In the rows, 128 means zero.
Each row of numbers stands for one thing and depends on some of the facts below. Use the named rows to name the rest.

Some rows with their names:
[157 110 120 147 142 104 143 107 115 117  71  94 131 120 167 131  94 173
 102 134 138 132 137 126 131 159  96 102 117 129 121 124 176 120 150  72
 144 121 172 153 150 150 127 145  91 151 160 154 144 137]: posis
[175 127 139 128 123 108 141 138 148 133  84 117 122 128  94 134 142 151
 151 124 135  99 133 136 134 128 131 112 122  91 167 141 110 153 127 109
 126 105 135 150 156 130 134 161 117 107 147 136 119 133]: tamude
[102 159 136 149 130 149 101  97 121 119 133 181 118 118 150 119 158  79
  73  66 129  98 117 151 186 101 103 145 154 156 113 146 138 113 112 111
 134  96 144  76  84  87  99 125  70 113  78 140  77 119]: klobriskem
[ 91 116 131 165 131 123 136 133 119 119 146 158 139  87 149 106 151  93
 121  82 116  99 131 118 142 190 125 138 148 125 133 117 154 126 139 121
 116 125 141 113 123 124 149 161 129  93 110 131  99 125]: magrak
[ 97 138 136 151 130 145 109 109 118 110 140 192 123 109 154 126 175  60
  64  58 140  98 121 157 180 135 118 145 158 160 112 138 135  99 140 121
 144  87 141  64  81  89 115 131  75 109  85 129  65 121]: vazom
[ 96 149 123 130 109 121 123 129  96 121 119 144 113 102 127 131 136 109
 128 112  81 131 163 104 127 140 120 121 157 111 151 124 168 128 119 138
  85  88 132 154 130 118 119 166 130 103 118 152 139 107]: revor
[155 119 139 120 125 114 140 118 135 136  98 116 136 122 125 129 134 154
 146 123 145 115 116 116 140 129 119 115 124 101 142 141 143 146 129 110
 117 112 143 146 143 125 152 148 131 124 150 156 132 134]: modim
[106 135 133 146 134 122 117 113 114 124 131 143 126 103 149 112 124 112
 136 113  99 117 147 110 148 149 122 140 145 119 144 121 151 144 109 119
 104 107 130 154 135 117 123 148 131 114 121 147 132 115]: traklel
[137 108 206 129 167 138 117  99 135 118 117 150 155 103  82 166 132 126
 121 105 234 124 122 147 190  90 122 137 144 156 109 148 161  77 173 144
 148  54 144  53 118  89 128  63  76 117 107 157  89 126]: fluskek
[168 131 142 137 132  95 140 135 140 136  90 111 125 112  98 133 132 146
 144 136 149 100 138 138 142 140 130 119 123 102 154 137 126 147 129 115
 129 105 148 156 149 127 129 149 120 121 151 136 127 131]: loskos
[ 95 113 138 142 134 127 129 114 113 118 136 150 131  98 153 121 130 101
 137 104 108 114 144 108 148 171 129 142 147 126 149 115 141 136 124 122
 105 113 133 146 134 120 132 151 139 113 124 137 124 119]: moskin
[142 126 142  38 174 196 105  98  95 102  96 148  38 193 147 178 139 186
 148 135 204 118 119 204 156  86 128 115 116 156 114 114  96 204 150 126
 104  40 148 119  35 101  97  86  98 173 111 129 151 136]: mizeska
[152 113 132 126 129 109 145 117 131 132  94 114 138 113 132 126 123 154
 130 116 152 117 123 122 143 145 122 112 124 107 127 140 142 133 143 105
 122 115 151 149 138 131 151 148 130 128 153 153 136 135]: bostobik
[ 99 145 131 143 129 122 119 111 120 133 136 140 129  96 139  99 113 118
 138 100 102 112 144 106 163 139 124 142 142 114 132 135 138 145 102 124
  88 115 129 166 124 117 120 147 145 107 114 152 138 113]: stuzol
[ 95 151 125 131 113 117 124 130  98 120 121 140 115  98 130 131 134 110
 127 119  88 132 163 105 129 143 118 120 154 114 146 125 173 127 118 142
  86  88 136 158 129 120 119 161 131 109 121 154 145 107]: grugotrik
[153 113 194 150 176  97 116 121 142 126 121 110 174 102  85 117 103 168
 170 141 201 138 136 119 154 132 139 143 140 102 109 137 206 120 162 151
 130  49 116 115 165 112 170  92 129  98 142 179 142 116]: pagron
[ 98 145 130 143 130 123 118 111 122 133 135 139 127  95 140  99 112 117
 137 100 103 111 143 107 163 140 123 140 141 115 132 136 135 146 101 125
  86 114 127 167 124 117 119 147 147 107 114 152 138 114]: zegen
[147 105 142 114 123 121 150 119 131 133  99 119 136 115 123 140 133 150
 153 119 149 113 116 111 139 137 122 111 123 106 150 137 128 139 136 112
 112 122 150 145 143 130 152 148 138 125 149 149 127 137]: fefes

Some facts about the things:
α: points at; Ψ: refers to; φ: sits directly inside; ζ: belongs to class
fleflo Ψ:skese
rulok Ψ:ditran φ:klokla ζ:388
druklur φ:kleplol ζ:465
trubam α:tuzostil Ψ:gidru φ:stafu ζ:465
rubegru φ:trise ζ:213
mestugram φ:plutinas ζ:213
skese φ:trakik ζ:213
pebriplin Ψ:mestugram φ:klokla ζ:465
vabe Ψ:masim
pagron Ψ:fleflo φ:mikis ζ:213
lotun α:vitok Ψ:breplu φ:trika ζ:213
vosal Ψ:zapomen φ:bipos ζ:465
dustar Ψ:vuna φ:stafu ζ:213
plozapi α:flisam φ:vabe ζ:388
trigra α:driplek, tadror, ruferus, trise Ψ:pagron φ:bizi ζ:388
mibrak φ:brabe ζ:388
flisam Ψ:trika φ:zapomen ζ:372
storin Ψ:kleter φ:stafu ζ:465
fitrivam Ψ:lotun φ:mikis ζ:213
broplon α:mestugram φ:kleplol ζ:388
dutron φ:tamude ζ:372
depu α:traklel Ψ:rozel φ:kleplol ζ:465
bostobik Ψ:kemupak φ:fleflo ζ:388
modim Ψ:siflo φ:regul ζ:465
klibupom α:vovir, skatritri Ψ:stafer φ:mikis ζ:465
sobel φ:regul ζ:388
moskin φ:druberok ζ:213
trepubrer φ:brabe ζ:388
magrak φ:druberok ζ:282
stafer φ:plutinas ζ:388
vovir Ψ:furolu φ:skatritri ζ:388
tazuk Ψ:vosal φ:trika ζ:213
loskos Ψ:buful
skudro Ψ:trakik φ:trakik ζ:465
gokluk Ψ:stipe φ:trise ζ:213
posis Ψ:nodra φ:trika ζ:213
tumizun Ψ:revor φ:druberok ζ:213
fluskek α:flaklor, mizel, skatritri Ψ:trigra φ:loskos ζ:282
bodom Ψ:driplek φ:kleplol ζ:388
ronul φ:bizi ζ:388
bratru Ψ:storin φ:vabe ζ:282
pustok α:pagron, bostobik, fitrivam, fimik Ψ:trepubrer φ:skatritri ζ:372
studrutor Ψ:dustar φ:vabe ζ:388
dese φ:loskos ζ:388
rozel Ψ:posis φ:bipos ζ:465
brabe α:magrak, fitrivam
tadror Ψ:vovir φ:mikis ζ:282
fuple φ:trise ζ:213
bipos Ψ:flaklor
mizel φ:trika ζ:213
driske Ψ:lasti φ:druberok ζ:213
tredim Ψ:modim φ:bipos ζ:282
stuzol φ:bipos ζ:213
tranuk α:druklur φ:pabu ζ:465
tiskor Ψ:grarar φ:kemupak ζ:465
nodra α:skese φ:fleflo ζ:465
ruferus Ψ:dotal φ:vabe ζ:388
regul Ψ:vitok
driplek Ψ:skasistu φ:trika ζ:213
zeduvas Ψ:brasu φ:mikis ζ:213
tavimak φ:brabe ζ:213
plukal Ψ:skatritri φ:trakik ζ:372
trika Ψ:klobriskem
bizi α:driske, masim Ψ:trupem
fimik φ:kemupak ζ:372
lasti α:deru Ψ:klibupom φ:zapomen ζ:282
likla Ψ:klokla φ:pabu ζ:465
truba α:druklur, flisam Ψ:bratru φ:paflal ζ:282
vuna α:kludek φ:druberok ζ:282
fefes Ψ:skudro φ:trise ζ:213
rarin Ψ:kudom φ:kleplol ζ:465
bapim Ψ:vazom φ:trika ζ:213
nestan φ:druberok ζ:465
sute Ψ:depu φ:trise ζ:213
zapomen Ψ:dese
dotal Ψ:kludek φ:trakik ζ:213
klura φ:regul ζ:388
pabu Ψ:mikis
grugotrik φ:klokla ζ:388
tidra Ψ:plutinas φ:mikis ζ:465
plevil Ψ:rulok φ:paflal ζ:282
kemupak α:tadror Ψ:sute
furolu α:rulok, skuplo Ψ:skuplo φ:paflal ζ:282
suko α:druklur, dutron Ψ:bedrosta φ:bipos ζ:282
mikis α:moskin, fuple Ψ:pustok
brasu Ψ:tranuk φ:vabe ζ:388
nokla φ:klokla ζ:388
bedrosta φ:stafu ζ:465
druberok Ψ:nokla
flaklor Ψ:tamude φ:trise ζ:282
skedro α:kleter Ψ:pabu φ:vabe ζ:465
stipe α:druberok, mizel, vofe, paflal Ψ:stuzol φ:paflal ζ:282
klobriskem α:bapim, magrak, brasu φ:paflal ζ:465
tamude Ψ:bufum
vofe φ:skasistu ζ:282
breplu φ:bizi ζ:388
tuzostil Ψ:klura φ:kemupak ζ:282
trupem Ψ:tidra φ:trika ζ:213
trise Ψ:driske
klesta Ψ:plozapi φ:paflal ζ:372
vedrol α:revor, fleflo Ψ:tuzostil φ:klokla ζ:388
bufum Ψ:stafu φ:stafu ζ:213
kludek φ:druberok ζ:465
kudom Ψ:fluskek φ:brabe ζ:388
mizeska α:rulok Ψ:tredim φ:stafu ζ:213
zibrekle α:druklur, dutron φ:pabu ζ:213
traklel φ:plutinas ζ:465
gidru α:dotal Ψ:nestan φ:klokla ζ:465
grarar φ:trakik ζ:213
begon Ψ:kleplol φ:bizi ζ:465
kleter Ψ:brabe φ:fleflo ζ:282
skasistu Ψ:tadror
gedrisor φ:siflo ζ:465
masim Ψ:broplon φ:mikis ζ:465
vazom α:nestan, magrak, tazuk φ:zapomen ζ:465
buful Ψ:zegen φ:regul ζ:388
druflil Ψ:pebriplin φ:kemupak ζ:465
rilas Ψ:buli φ:bizi ζ:213
klalur Ψ:vabe φ:fleflo ζ:282
rigo Ψ:gibres φ:regul ζ:388
fluvuk α:nestan, begon φ:bizi ζ:282
dreris α:moskin, fimik Ψ:trubam φ:trise ζ:213
flala α:flaklor, tazuk φ:klokla ζ:388
deru Ψ:flala φ:fleflo ζ:282
siflo α:skasistu, gokluk
grimin φ:plutinas ζ:213
gibres Ψ:dreris φ:paflal ζ:372
drito Ψ:flisam φ:brabe ζ:388
klubrer φ:kemupak ζ:465
revor φ:klokla ζ:388
kluflus Ψ:plevil φ:regul ζ:465
klokla Ψ:rilas
ditran α:deru φ:trakik ζ:465
vitok Ψ:rubegru φ:fleflo ζ:388
skuplo φ:regul ζ:372
zegen φ:bipos ζ:282
trakik α:rulok, kleplol Ψ:tumizun
buli α:ruferus Ψ:tavimak φ:fleflo ζ:213
truri α:trupem, fefes, stuzol φ:bipos ζ:282

Rows to name:
No name comes twice in this set of rows, the named rows included.
[148  96 115 134 139 107 161 107 124 119  70  91 134 101 165 130  71 177
  88 108 156 131 144 127 150 175 112  93 114 130 103 138 138 102 174  78
 127 130 173 180 134 159 127 149 115 150 162 147 157 141] => sute
[152 119 184 153 167  98 132 132 141 132 107 106 149  89  68 135 103 156
 170 143 188 111 150 130 155 137 134 134 130 112 141 133 158 125 147 140
 126  83 140 137 163 126 131 105 124 107 135 146 130 124] => fleflo
[135 104 217 124 175 138 114  91 132 117 118 146 159 105  80 169 117 129
 132 114 237 130 129 141 196  81 124 141 147 158 111 146 164  76 171 147
 143  47 142  59 125  86 123  51  79 123 109 161  99 122] => trigra
[132 204 158  93 132 181  89  87 208 107  97  82 111 153 161 182 176 114
  38 150 199 123  84 111 210 100  94  84  77 170 158 224  82  82 110 171
 129  84  88 143 134 136  99  99 135 149 116 184 105 121] => suko
[164 132 143  50 166 190 108 116 111 101  83 148  34 195 120 179 149 179
 150 130 191 101 132 218 154  84 139 113 115 143 144 120  65 206 146 121
 116  40 135 121  54 106  85 103  87 152 112 111 135 136] => trakik
[ 89 214 142 145 143 164  81 106 191  99 124  65 112 130 185 141 156 110
  74 180 115 133 119  69 167 171  92 101  87 154 190 181 139 113  80 175
 103 101  67 188 179 165 104 133 170 121 112 182 133 103] => druklur
[ 98 137 116 120 152 131  96 122  98 123 137 133 101 118 156 109 117 127
 158 138 113 122 148 119 147 157 120 142 135 126 130 108 150 178  97 133
  97 102 148 165 111 108 118 140 151 133 117 142 141 114] => skuplo
[157 117 153 107 133 144 119  91 121 116  90 151 117 151 148 177 166 117
 101 122 170 119 106 149 161  92 104 121 130 149 144 135 135 119 135 100
 159  84 157  82 121  97 118 111  64 157 131 145  90 133] => lotun
[ 98 158 147 121 138 164  90  85 134 102 130 157 108 133 174 154 157  74
  71 110 135 122 130 129 190 118 113 136 136 169 147 152 114 107 113 139
 127  74 112 117 110 102  89 111 102 137 101 149 100 110] => plozapi
[161 115 109 112 133  92 103 136 112 142 100 107 137 125 133 136 144 133
 156 172 156 127 111 108 137 145  98 115 117 112 135 120 172 152 101 119
 156 130 201 130 148  95 151 149 130 159 157 151  98 134] => driplek
[188  64 170  70  99  79 138  37 106 152  79 144 174 113 130 180  71 109
 175 143 108 162 172  72 188  49 146 152 157  97 185 136  93 111  95  85
 120  96 144 211 206  72 107 119 129 186 209 169 164 108] => deru
[158 106 119 115 140 128 137  83 120 104  63 126 119 128 184 155  89 145
  26  87 186 139 142 170 187 131 112  99 123 165  80 156 116  72 184  75
 160  86 172 136  96 128  95 119  60 172 145 143 132 136] => depu
[170 131  94 105 135  66  90 166 120 152 103 101 130 106  98 127 139 112
 154 178 178 112 135 127 162 160 123 117 113 104 124 135 129 154  96 150
 162 122 211 160 136  82 132 155 153 158 160 131  88 129] => skasistu
[ 87 132 145 164 128 112 153 110 110 127 146 157 130  81 159 118 156  86
 121 105 115  92 127 118 145 183 127 149 149 129 142 114 156 143 128 124
 103 120 137 141 121 128 142 148 139 119 125 137 130 126] => nestan

The same things again, as new rows of numbers:
Some rows with their names:
[127 136 113 110 104 131 124 138 116 148 127 123 123 145 150 144 136 118
 110 114 128 123 126 110 150 139 139 136  99]: kludek
[107 129 117 125 103 131 107 127 123 139 162 116 135 144 151 133 122 119
 111 104 137 140 113 110 134 145 112 135  93]: kleplol
[124 134 119 141 109 152 133 136 141 124 127 117 131 137 133 132 134 134
 113 119 131 126 145 110 123 128 145 123 100]: tumizun
[158 115 147 138 137 135 141 125 129 124 121 123 128 144 133 107 115 127
 135 131 124 136 152 120 139 117 153 134 116]: fitrivam
[133 126 127 123 113 145 137 133 129 135 128 108 134 143 141 121 123 132
 108 110 126 125 132 116 136 129 146 123 109]: driplek
[155 120 148 113  98 105 134 146 122  99 104 199 105 145 125 127 121 169
 112 135 148 122 118  84 114 128 110 156 146]: trigra
[139  89 161 110 134 127 138 121 126 127 121  97 149 159 146  91 103 135
 148  97 109 158 127 123 119 125 151 133 132]: bipos
[164  64 164 115  91 151 156 224  84  89 151 207  96 118  89 125  97 116
 130  78 119 110 116 129  90 112 123 173 173]: truba
[132 115 128 134  92 133 114 138 119 163 125 102 149 155 108 127 108 130
 133 115 149 146 128 103 146 126 141 126 129]: klokla
[133 131 132 137 106 133 131 140 119 155 118 107 141 142 119 128 112 120
 130 115 141 137 126  95 145 117 146 137 114]: pebriplin
[108 128 109 112 109 127 134 126 107 135 146 105 118 138 136 142 132 124
 113 116 135 131 124 103 129 138 122 131  88]: skuplo
[134 127 122 127 118 138 125 141 120 127 122 106 116 141 140 115 122 103
 132 127 132 143 138 110 130 121 137 124 121]: plevil
[143 123 126 126 118 132 130 137 128 130 118 117 125 139 144 124 122 126
 123 123 135 131 136 111 139 128 145 127 111]: fimik
[169 116 156 108  93 101 135 154 121 113 108 196 104 133 127 125 125 169
 107 142 151 129 123  95 116 129 110 153 136]: fluvuk
[153 137 121 111 107 141 124 135 129 149 127 116 128 142 146 120 124 119
  93 108 122 120 118 111 140 129 140 104 109]: trupem
[135 137 160 116 115 101 144 100 107  73 179 168  86 114  74  85 102 159
  61  86 157 171  68  67  80 123  31 114 112]: mizeska
[114 130 120 118 104 123 139 145 118 130 131 102 130 127 173 128 114 126
 126 122 141 124 127 110 141 138 136 146 104]: trepubrer
[160 134 123 111 126 122 117 132 114 151 125 123 129 143 156 116 103  94
 109 101 128 125 108 104 162 129 143 135 113]: tuzostil

Name these rows:
No name comes twice in this set of rows, the named rows included.
[143 121 131 107  58 108 113 162 122 109 132 178 106 128 162 121 106 174
  96 139 162 130 104  95 111 143  83 143 140] => siflo
[149  86 144  98  54 150 136 247  83 116 169 203 106 103 119 162 109 118
 108  73 129  92  90 123  91 128 108 170 142] => tranuk
[155  63 155 107  63 156 155 243  81 111 164 194 103 108 101 142  96 125
 119  69 127  94 101 127  83 124 116 162 153] => zibrekle
[184  65 171  94  70 173 149 241  89 118 155 189 110 111  91 129 107 128
 106  62 109 108  86 124  60 109 120 124 170] => suko
[188 108 144 111  93 117 106 148 121 109 117 197 113 153 120 105 100 155
  91 121 143 130 104  97 109 129 102 120 156] => bizi
[161 100 161 103  90  84 119 156 122 129 121 216 108 148 146 142 129 181
 126 153 149 136 141 109 140 156 106 178 141] => brabe
[166 118 160 122 112 110 144 143 124  88 114 183 111 130 129  94  92 159
 105 121 151 123 112  91 113 122 112 149 152] => skedro
[ 91 144 134 127 122 116 138  95  99 128 173  91 121 133  69 119 116 122
 107  81 146 181  94  81 122 125  74 120  83] => rulok
[150 115 124 146 111 160 107 132 143 126 136 117 141 156 121 114 113 131
 118 119 130 139 145 118 113 119 138  98 121] => loskos
[143 136 140 120 103 142 134 147 138 130 130  94 137 119 172 101 123 126
 114 116 137 143 110 109 116 127 137 114 113] => tredim

